Below are the code and all the weights of a small trained network. Each question names an input and a class and asks about switching units off, where a switched-off unit gives its printed mean instead of its output.

import numpy as np


def w(rows, s, z=0):
    codes = np.array(rows[::2]) - 128.0
    scale = np.full(codes.shape[1], s)
    scale[-1] = z or s
    return codes * scale


def f(y):
    return y / 2 * (1 + np.tanh(0.7978845608 * (y + 0.044715 * y**3)))


def log_softmax(a):
    a = a - a.max(-1, keepdims=True)
    return a - np.log(np.exp(a).sum(-1, keepdims=True))


def net(x, mask):
    res = np.array(x, float).reshape(1, 4) / 4 @ E
    y = f(res @ A[0][:, :-1].T + A[0][:, -1])
    res = res + np.where(mask, y, B[0][:, -1]) @ B[0][:, :-1]
    return log_softmax(res[-1] @ U[:, :-1].T + U[:, -1])


A, B = {}, {}
E = w([
[115,81,86,44,35,151,205,165,32],'x0',
[167,127,133,205,211,91,175,196,30],'x1',
[75,63,141,2,227,86,92,186,141],'x2',
[213,156,168,54,123,71,204,86,162],'x3',
],0.0084)
A[0] = w([
[96,83,106,77,188,99,131,156,158,37],'N0',
[168,134,56,218,67,183,127,91,124,84],'N1',
[124,85,113,94,107,231,184,148,94,53],'N2',
[128,114,119,88,35,85,154,177,88,44],'N3',
[144,132,175,110,111,70,167,110,135,47],'N4',
[211,149,164,73,138,71,198,89,149,38],'N5',
[146,125,141,173,158,92,123,176,66,50],'N6',
[142,98,106,96,88,182,187,171,101,68],'N7',
[203,218,143,170,66,154,189,115,151,77],'N8',
[124,109,130,127,92,129,174,193,162,36],'N9',
[103,89,63,81,89,176,194,123,71,87],'N10',
[88,118,114,50,57,171,116,42,211,70],'N11',
[251,157,173,58,137,49,202,82,152,83],'N12',
[124,56,163,41,192,68,81,183,136,124],'N13',
[165,149,123,148,165,113,158,197,64,43],'N14',
[144,99,129,105,97,144,75,93,153,34],'N15',
[41,127,33,153,149,184,78,185,115,94],'N16',
[80,154,103,75,175,99,126,140,118,74],'N17',
[41,122,131,103,47,163,90,109,191,2],'N18',
[138,133,131,140,156,117,143,126,105,35],'N19',
[128,147,195,183,223,110,96,92,228,46],'N20',
[176,143,105,141,189,115,141,174,72,95],'N21',
[181,147,128,205,57,135,146,74,97,41],'N22',
[91,56,153,71,188,100,135,132,148,22],'N23',
[190,114,142,189,201,77,189,179,48,68],'N24',
[26,102,107,170,136,149,147,110,120,54],'N25',
[98,108,90,164,170,202,117,144,95,74],'N26',
[45,86,101,191,128,206,75,161,100,12],'N27',
[157,173,143,217,177,110,63,73,195,82],'N28',
[114,141,153,150,178,139,116,107,162,15],'N29',
[114,98,38,102,84,121,173,84,53,170],'N30',
],0.011,0.0086)
B[0] = w([
[76,183,96,154,89,114,198,190,134,177],'N0',
[66,177,94,110,93,128,175,161,88,225],'N1',
[156,99,158,132,117,76,121,190,147,177],'N2',
[148,111,150,108,102,37,102,182,153,181],'N3',
[126,137,77,118,139,127,66,188,180,146],'N4',
[157,105,48,103,173,170,24,174,116,197],'N5',
[163,134,102,97,107,120,148,99,193,167],'N6',
[140,132,162,123,116,87,101,141,137,183],'N7',
[48,186,110,152,99,150,152,159,108,233],'N8',
[155,157,105,100,101,83,114,239,229,125],'N9',
[171,117,176,152,123,73,113,157,120,213],'N10',
[161,127,132,119,123,165,169,10,209,212],'N11',
[177,105,71,103,199,172,74,155,66,244],'N12',
[51,218,140,176,81,170,198,146,81,249],'N13',
[149,125,123,102,110,120,153,95,207,175],'N14',
[160,133,115,86,94,114,154,134,174,136],'N15',
[165,110,95,85,160,156,109,144,86,209],'N16',
[103,169,107,132,98,116,168,144,121,162],'N17',
[167,142,102,90,150,125,143,87,209,172],'N18',
[132,116,82,110,82,86,124,179,229,124],'N19',
[169,89,179,143,89,43,105,150,102,213],'N20',
[147,131,141,99,113,143,152,85,165,183],'N21',
[39,183,118,121,110,141,210,181,133,214],'N22',
[92,166,104,132,86,125,176,181,134,180],'N23',
[140,113,127,89,117,149,165,17,235,227],'N24',
[145,111,93,77,131,149,95,170,150,150],'N25',
[156,138,94,106,139,140,94,119,130,165],'N26',
[179,131,67,97,164,189,57,185,126,190],'N27',
[165,107,184,118,129,58,140,159,94,231],'N28',
[147,130,127,105,70,74,109,239,217,138],'N29',
[141,121,206,173,139,101,93,122,106,230],'N30',
],0.011,0.012)
U = w([
[83,167,94,114,104,122,176,158,107,111],'0',
[167,115,171,113,112,46,118,154,119,117],'1',
[161,126,97,98,115,130,158,67,191,117],'2',
[160,121,44,101,137,157,82,156,101,135],'3',
[115,99,195,154,151,171,146,27,1,253],'4',
[99,75,103,169,132,115,111,131,151,101],'5',
[93,73,120,161,139,136,121,125,139,95],'6',
],0.017,0.016)

Each question gives the input, the list of numbers given to net, and the class t.
The units are the neurons (one row each of A and B). Each row of codes is followed by its name. A weight is (code - 128) times the scale printed after its matrix; where a second scale follows, it is the last column's (A, B and U).
mask holds one flag per neuron, in row order. A switched-off neuron (its flag False) gives its mean, the last column of its row in B, instead of its output. The means were averaged over made-up inputs and are rounded, as every weight is.
A unit's drop is (log p(t) with every unit on - log p(t) with that unit switched off) / (log p(t) with every unit on - log p(t) with every unit switched off).
The circuit of an input: a set's keep is (log p(t) with only the set's units on - log p(t) with every unit switched off) / (log p(t) with every unit on - log p(t) with every unit switched off). Starting from the 12 units with the biggest drops (on a tie, the unit counted first), units are removed one at a time, each time the one whose removal leaves the highest keep (on an exact tie, the one counted first), for as long as the keep stays at least 0.8.
units of the circuit, in order: the units of the circuit, biggest drop first
unit that matters most: the unit with the biggest drop
k most important neurons: the k neurons with the biggest drops, biggest first
drop of u: that unit's drop, to one decimal
input [0,6,6,5], class 0: units of the circuit, in order : N13
input [-8,3,8,8], class 0: 3 most important neurons : N13, N0, N23
input [-3,-6,5,2], class 2: 4 most important neurons : N11, N8, N1, N22
input [5,-7,1,-7], class 2: 2 most important neurons : N11, N18
input [8,4,-7,8], class 1: 4 most important neurons : N30, N3, N10, N7
input [6,2,-3,7], class 3: 2 most important neurons : N12, N5
input [-7,-1,-1,-6], class 1: 2 most important neurons : N28, N20
input [1,7,4,-8], class 3: 4 most important neurons : N27, N16, N11, N26
input [-4,3,-1,-4], class 1: 3 most important neurons : N12, N28, N5
input [6,-7,6,8], class 3: 3 most important neurons : N12, N5, N24
input [-8,-7,-3,-3], class 1: 2 most important neurons : N28, N20
input [5,3,-4,4], class 1: 2 most important neurons : N13, N30
input [4,3,-3,-6], class 3: drop of N27 : 0.1
input [-5,3,0,-7], class 3: unit that matters most : N27
input [-5,-2,-5,-8], class 3: drop of N27 : 0.3
input [-6,6,6,2], class 0: drop of N30 : 0.4
